Table B holds the same points as the rows below and some others, measured another way and shuffled. Each row below is followed by which row of B it is.
B:
0: [  54 -171  -51  106  157 -640 -148  392  394   10  -49   13 -131 -384
   33 -115 -375  107  -41  -86  -22 -163   46]
1: [  81 -129  -77   84   64 -528  -89  181  216   48   23  -46  -99 -200
  -28  -45 -313   56  -79   -3  -45 -158   58]
2: [  33  189  134   62  -38  492   74  -37 -178  126  387  207  318  119
    2    2  233   -2  106 -181  217 -103 -236]
3: [  42   63  118   90  -17  165  -15  -49  -23  110  245  165  277   81
   22  -82  166   -4  -10 -148   84 -189 -122]
4: [  14  168  118  372  233 -198 -266  377  109  210 -134  316  107 -196
  198  -98 -165   44  117 -272  277 -148 -254]
5: [-201  212  -16 -163  -44  735  207 -401 -147    6  285  279  128  174
 -112  -70  488 -165  206 -116  160  -56 -200]
6: [ -82  -62  -53 -401 -222  448  316 -309  -24  -83  360   48   -5  214
 -156  -61  320 -132  138   28    8  -94   36]
7: [  45   74  -92   21   61  191  -78  155  -43   55  172  -11  247  -55
   24   99  -89  104   61  -53  112   32 -107]
8: [ -73 -232 -251 -379 -327  211  314 -397   79 -123  323 -246  151  184
 -205  131  254  -73  -90  177 -201  -50  158]
9: [-222 -217   11 -310 -165  252  372 -394  368   51  167    4  -61  161
 -129 -215  369  -27 -113  -59 -152 -306   -5]
10: [-116 -217  -52 -127   30 -387  144   96  474   37  -64  -17 -256 -162
  -42 -235 -149   84  -35  -53 -129 -232   76]
11: [ -85 -203 -313 -278 -301   -2  238  -72  114    6   70 -249   84  182
  -76   99    0   85   -8  204 -245    3  268]
12: [  86  -40 -323   40  -30 -332  -79  354   27  -22   12 -145    4 -223
  -65  144 -450  196   67  111 -100  178  162]
13: [-150 -212 -242 -515 -233  400  363 -506  139 -256  425 -154   49   61
 -299   25  374 -121  -29  122 -185  -30  118]
14: [-134 -146 -196 -301  -21 -198  206   -8  273  -62   17  -84 -277  -80
 -109 -122 -123    1  109   78  -96  -92  137]
15: [-312  -16  -35 -144  -80  577  299 -298  239  244   61  104   71  231
  -11 -136  413   63  -41 -102  -53 -238 -109]
16: [ -77  266   42  116   -7  248  -17  145  -90   18  -86  497  -77  -67
  -23 -209   35  -17  378 -263  202  122 -191]
17: [  61  141  -55  334  184 -554 -255  566   94  142 -320  331 -382 -354
   41 -171 -574  129  240 -161  136   56  -45]
18: [-190 -231 -204 -239 -117  201  106  -32  373   19  -84  -50   33    5
   24   32  146   26  -22  -15  -57  -68   21]
19: [  39 -164  164 -212 -192  243  277 -275  151  -71  514   -2  227   91
 -160 -141  317  -10 -127 -128  -64 -241  -78]
20: [ -24 -251 -233 -266 -116 -228   54  167  283 -131   -4  -74 -152 -137
  -63  -20 -160   26   80   72 -113   11  205]
21: [   3 -181  -47   52   76 -552 -168  526  464  -11 -335  184 -300 -359
   73 -232 -404  132  119 -173   -3  -27   49]
22: [  54 -142  -99 -235 -285  270  215 -371  -85  -93  560 -167  370  184
 -137  240  354 -181 -100  102    1 -148   19]
23: [  18  190 -279   85 -141  -35  -63  159 -292   30  -56   75  127   68
   17  208 -165  -44  297   88  112  210   50]
24: [  46  286  -20  610  287 -281 -344  481  -17  363 -221  318  -34 -285
  117  -36 -439  223   52 -213  178  -18 -208]
25: [  -5 -249 -265 -244 -255  -23  150  119  162  -12  149 -124  -86  -16
  -81  138  -73   44   18  134 -110   -9  226]
26: [  81 -221 -274 -165  -98 -256 -102  447  210 -150  -27 -115   18 -231
   18  109 -327  122  119   57  -49  159  190]
27: [ -57  145   89   34  -97  574   45 -103 -118  147  213  303  279  199
   44  -36  363  -52  119 -181  178 -109 -179]
28: [-154 -247   -3 -205  -18 -239  193  -39  511   -8  -40   16 -205 -101
  -54 -262   19   19  -42  -97 -110 -259   21]
29: [-170  112 -199  -49 -205  235   37  119  -35   57 -326  295  -82  126
   70   21   57  -86  388  -70  154  178  -37]
30: [ -50  315 -102   48  -51  560   43   73 -299   56  167  249  223   72
  -46   16   81   94  305 -104  132  209 -121]
31: [-225  101 -165 -272 -323  896  306 -455 -151  -20  180  174  202  333
 -143   53  545 -112  183  -31   21  108  -92]
32: [-140  165   82  -49  -46  389  224 -234  -38  111  196  260   21  158
  -93 -221  272  -21  138 -147   54 -144 -135]
33: [-100   91  107  -38  -94  320  191 -169    8  154  159  280  -22  181
  -56 -230  247  -16  101 -147   39 -192  -84]
34: [  38  338 -109  157   53  112    1  133 -341   53  262  123  213  -31
  -48   78 -115   46  264  -21  153  105  -83]
35: [-101 -246 -312 -467 -249  -32  350 -269  143 -184  295 -227 -140   39
 -225  101  102 -141   44  232 -154  -68  241]
36: [ -51 -139 -101 -153 -180  174  183 -151  166  -57  223 -108  239   14
  -85  108  173  -10  -61  -36  -17  -53  -87]
37: [ 172 -102  209  120  372 -687 -199  395  383    3  115   82 -216 -450
    4 -329 -465  118  -61 -217   87 -304 -106]
38: [ 100 -208  -40   60   16 -208 -133  151  253   19  196  -48  189 -194
    8   44  -75   71 -193  -56  -42 -173   22]
39: [-207   81 -274 -191 -215  200  195  -69  -30  -62 -142  172 -154   77
  -80   28   92 -127  360   26   62  169   27]
40: [-139 -164 -111 -443 -342  412  472 -442   90  -89  392 -204  237  299
 -160   41  414  -74  -12   80 -121 -122   37]
41: [   3   27    2 -195 -387  713  252 -549 -259 -109  530  100  458  333
 -189  118  607 -202   15  -41   32  -17 -108]
42: [ -66 -125 -228   15 -130 -238  -65  340  224  104 -310  164 -291 -119
   71   66 -218  -19  172  -11   73   21   88]
43: [ -86  168  106  -95 -150  680  110 -203 -148   13  208  393  193  218
  -34 -148  443 -114  237 -210  166  -25 -175]
44: [-277  -72 -173 -313 -168  330  265 -164  230    3 -134  116 -167  123
  -55 -119  213  -47  191  -36  -25   -6    3]
45: [ 138  125   34  410  228 -556 -305  730  146  134 -211  235  -76 -422
  140  -92 -587  209  179 -247  210   39 -162]
46: [-126   59 -243 -106 -174  115  181   32   -4  -13  -49  178 -285  -51
 -164  -18  -74    3  264    4   -7  161   49]
47: [ -72 -244 -339  -82 -187 -146  -28  151  278   33 -220  -77  -92  -88
    6  181 -147   34  -18   78  -75   61  123]
48: [-105  189  198  182  115  -60  111   91  128  194   12  340  -92  -57
   24 -296   10   23  163 -278  173 -235 -242]
49: [ -19 -184   -5   44  159 -392   22  182  437  185   30 -101 -138 -197
  -12 -185 -281  232 -207  -63 -134 -296   21]
50: [ 106  150 -214  -67 -178  303   -4  294 -293 -121  228   70  247  -37
  -60  182 -125   94  330    7  101  345   30]
51: [ 160    2 -293  242  -58 -397 -283  468  -65   33 -122   80  -63 -265
    4  224 -467   75  117   45   54  201  108]
52: [  33 -105 -138  -29  -17 -147 -105  272  153   30  -11  -66  173  -68
  109   86 -154   68   44   -4   42  -33   38]
53: [  92 -183 -108  -92  -82 -426  155  130  189  -28  266 -230  -24 -153
 -107   74 -257   62  -65   69  -60 -131   75]
54: [-207  168 -107 -129 -239  559  272  -66  -92   71   16  241   44  186
   -6   74  282 -105  354 -106  222   89 -175]
55: [ 165   99   97  348  312 -577 -341  701  166   97  -95  245  -70 -427
  125 -221 -561  225  140 -237  143  -53  -79]
56: [ -32    1  175   62   30   56   83   19  184  154  173  155  119    9
   38 -183  117   44  -22 -208   82 -280 -168]
57: [ 193  264  163  516  300 -514 -339  663  -27  224  -79  289   23 -322
  175  -98 -535  152  181 -273  321  -72 -250]
58: [-101    9  -23   56    4 -338   75  125  213  105 -161  149 -174  -51
   10 -216 -146   36  128  -90  -14 -141    5]
59: [ 134  124  115  349  280 -490 -189  377   80  171  133  143   26 -278
   45 -183 -373  173   -5 -160   73 -210  -77]
60: [   9 -345 -176  -44  -41 -557  -72  416  508   58 -241 -128 -186 -240
   83   10 -385  135  -76   -3  -75 -103  121]
61: [-144  115  173  158   37  228   27  -91  148  191  -49  383   55   47
   56 -227  254  -47   67 -299  166 -222 -278]
62: [  86  -28 -170   90   38 -576  -75  540  159  -11 -121  -29 -146 -312
   17   14 -554  158  182  -19   39   97   55]
63: [  64 -173 -158 -186   16 -501   67  331  245  -93   79 -157 -195 -218
  -78 -114 -426  158   87   74 -132  -27  211]
64: [ -69   14 -332 -258 -353  333  248 -187 -205  -94  227  -75  161  200
 -149  228  166  -78  193  175  -55  174  139]
65: [-206  110  208   11   41  188  264 -121  256  127   12  263  -38   10
  -19 -302  202   -2  120 -320  154 -223 -351]
66: [ -92  155  -94  353  -19 -210 -229  465   85  260 -572  415 -145  -70
  219  -38 -250   34  299 -196  217   80 -118]
67: [ -43   34 -167  -19  -98  -28 -137  311   49  -76 -282  301 -114 -111
   54  -41 -129  -46  354 -105  128  207   16]
68: [  55  113 -207  217   35 -543 -140  565   16   63 -276  135 -227 -271
   35    6 -578  132  297  -29   86  179   48]
69: [   1 -225 -209   21 -115 -452   27   81  275   54  -43  -97 -138 -137
  -87   27 -227   73 -132   71 -180  -99  157]
70: [  80  174  -23  276  231 -213 -139  399   10  175   62   68   41 -245
   32  -37 -405  232   66 -122  111  -20 -136]
71: [ 200  -69   88  298  238 -617 -300  544  243  122   57   66   35 -360
  116 -100 -452  176  -77 -154   79 -206  -31]

[  93   60 -117 -209  302  -26    0    7 -107  -42 -185  346 -754  143
   39  -15   34  -53 -290 -417 -142 -361  223  -36   41  367   70  -35
   71    1  605  281] : 4
[  67  -51  -58  -42   68  -56   35  -71   61 -160 -122  118 -200   56
  -17  -55  -19  -82 -150 -141 -104 -179   -1  -84  -84   32  -22 -118
    0   26  191  158] : 35
[ -24   52  163  208 -190  -56  218   36   77  -18  -21 -148  397 -157
  132  131  -59  142  189  206  -52  389  -86   20  -19 -195 -150   24
  -85    6  -91  -57] : 44
[   5  -35 -243 -138  161  -11    6   15   55   97  -98  -45 -188  -19
   20   80  -47  -18 -158 -200  103 -227   88  -96   16  124    4  -19
  142  -89  227   93] : 64
[  22  235   -8 -139  226   43   16    0  -58   85 -321  372 -800  137
  163   15   39   45 -214 -220 -179 -282  193   69  114  420  140  -30
   89  220  514  217] : 0
[ -38  133  189  113  -95   23  223   26  -28   58 -107 -235  174 -145
   87  204  -41   83  195   47  -53  293  -20   92   29   55  -55    3
  -14    9   20  -51] : 36
[  10  -82 -225  -87  130  -69   47   26  131   88  -48  -81  -91    4
    4   52  -81  -17 -133  -73   92 -190   37 -118  -18   61   13  -75
  135 -124  140  106] : 34
[  -3  -40  223  107 -111   14  108   53   24 -126  -97 -102   96 -129
  -14   14   -7   21  237   61  -83  158  -37  152  -70 -137   28  -84
   19   91   45  -25] : 40
[   7  112 -177 -200  271   45  -29   39  -20   48 -246  308 -688   68
  131   31   22   10 -208 -391  -55 -371  245   23   97  345   86   88
  186  157  552  157] : 43
[ -33   83   78  115  -57  -10  149   42  109   16  -68 -101  178 -115
  139  157  -62   98  106   81  -14  211  -56   43   -5   20  -66  -46
  -19   20  -91  -38] : 38
[ -54 -109  -99   -1  -74 -113   -9 -185  160  -10  -48 -152  369  -69
  127  -19 -102    2  -99   78   83  -21   22 -187  -43 -104   -5   14
   98   -9  -64  120] : 37
[  14   22  -21  -26   11   90   44   38   93  -88 -237   53 -230  -53
  -25    8   -1  -34   40 -121  -63 -143  -53   63  -38  -63  -42  -53
   49  185  173  -25] : 25
[  84 -279 -388 -182  212 -126  -71  -40   96 -133   84   85  -28   29
  -62  -28  -65 -118 -263 -344  177 -332  107 -237 -116  -53 -109   24
   95 -238  199  136] : 33
[ -22 -135  -33  -42  -14    2    2   68  243    9 -102 -167  127 -152
   12   18 -109   -4   82   51   70  -53  -87  -24  -41 -145   13 -148
   89  -51  -44   34] : 10
[  19 -102  -55   72  -22 -101  132   47  101  -47   75 -143  295 -107
   39  107  -79   42   34    6   57  152  -33  -82  -68 -107 -122  -37
  -12 -181  -39   19] : 28
[  39  -98   83    6  -17  -67  120  -39  -19 -108  -30 -118  106  -54
  -50   33  -47  -53   76  -77  -29   56   26  -11  -77  -59  -39  -20
   12  -88  129   61] : 65
[  85   51   17 -140  216   68   72  168  -59 -156 -237  301 -755   14
  -16   -3   46  -51  -26 -459 -226 -265  146  131   25  216   21  -11
   76  120  643  132] : 63
[  10 -131 -229   79  -13 -257   48 -224   25   27  214  -63  553   52
  130   66  -79   67 -239  135  223  129   88 -288  -95  -93 -123   89
  -18 -246 -177  107] : 61
[ -38  135    1   83  -46  -27  171   31   97  160 -121  -43   65  -61
  173  148  -66  149   31  145    0  153   -7  -16   66   -4  -82   52
   12   49   53   -5] : 18
[ -29   87  -68  -44   18   25  130   76  112  193 -157 -141   10 -137
  122  178  -95   96   14  -20   39   58  -16  -61   98   16 -107   29
   33  -67  138   19] : 49
[ -39 -305 -120   48 -127 -115  -10  -30  205  -15  158 -491  783 -252
  -17   65 -135   -1   60  145  253  171 -117 -183 -127 -305  -60 -157
   57 -331 -346   20] : 23
[  51  -46   67 -105   61  -23  -22 -123  -15 -198 -144  148 -133  -13
   52  -35  -22  -82  -87 -251  -95 -109   83  -45  -48   66  -25  -15
  -24   30  227  168] : 17
[  73  -57  -35 -169  164  -48   13  -80   18 -104 -175  225 -391   97
   -8  -62  -41 -106 -127 -249  -76 -291  128  -50  -30   99   14   21
   58   39  381  180] : 70
[   6   26  -30  -41   14  -36   48 -111   16   20  -96  -22   89  -43
  101   91  -57   16  -87  -71   36   26   37 -106    4   32  -92   30
  -24  -51   70   82] : 47
[ -25  -97   69  113  -93  -68   60   -4  105 -144   30  -96  357 -141
   97   45  -52   49  116   37   24  187  -10   15  -86 -129  -40  -25
   17   -9 -108   -4] : 67
[ -27  118  181  147 -107   78  188  167   63  -44 -148  -97   32 -192
   85  148  -10  112  245   19 -120  254  -85  169   10  -51  -75  -53
  -23  118   56  -94] : 27
[  87    5 -117  140   -3 -209  147 -194 -158 -221   98  272   77  159
   86   -9   58   33 -243 -111  -77   75  148 -164 -113  -31 -189  188
  -91   22  218  110] : 6
[  11   -9   38   63   -8   -2  116  155   19    4  -17  -59   54 -145
   53  125  -17  104  125  -27   14  172    6   72   -2  -72  -71  -27
   -3  -81  102  -22] : 11
[   1  -45  -57   67  -38  -62  150   57  115   20   27 -174  301 -137
   65  153  -89   67   57   21   73  180  -56  -76  -29 -113 -161    0
  -21 -156  -49  -24] : 9
[ -73  -40   77  -12  -38   43   11  -17   92  -20  -95 -268  255 -208
   78  118  -73   -4  145  -68   75   88    3   54  -20   41   43  -64
  102   -7  -89  -17] : 41
[  33 -171 -166   16    9 -166  129  -62  108  -70  102 -120  343  -36
   12   67 -110  -24  -56  -58  108   34   21 -196  -92 -146 -171   86
   23 -202   20   44] : 7
[  -6  -60 -216  -25   95  -74   26  -21   91    5  -39   92  -71   43
   64   12  -35   20 -108  -73   94 -171  110  -59  -37   -2   -3   83
  150   54  155   33] : 26
[ -43  -89  -17 -141   21   98  -15   90  210   72 -151 -363  184 -286
   20  156 -140  -36  115 -124  117   -4 -110  -31   19   -9  -31 -182
   64 -183  -75   14] : 69
[ -49 -102   29   18  -51   34   42  114  212  -41  -76 -208  234 -229
   51   85  -95   25  197   -8   64   78  -70   58  -38 -133  -18  -78
   91  -14  -76  -53] : 21
[  -7   44  207  142 -157   -4  177   73  114  -77 -131 -112  156 -156
   83   62  -49   80  179  123 -155  247 -120   55  -18 -141  -75  -98
  -63   62   18   16] : 14
[ -36  138  493  117 -197   65   51  -73  -10 -148 -262   20   60 -150
  171   -7    5   72  224  136 -250  291  -45  194    3   -1   90 -140
 -100  250    0   87] : 1
[ -11 -185  -34   37  -33   -2  112   98  125 -146   55 -324  372 -225
  -72  134  -84  -56  214 -153  112  106  -63   25 -118 -150 -108  -32
   77 -144  -84 -116] : 19
[   9  -47 -154  -55   66  -85  -25 -109  -44   17  -32   59   -4   13
   87    7   -3   29 -192 -103   77  -92  147 -124   -9   28   -6   59
   72  -48  196  141] : 29
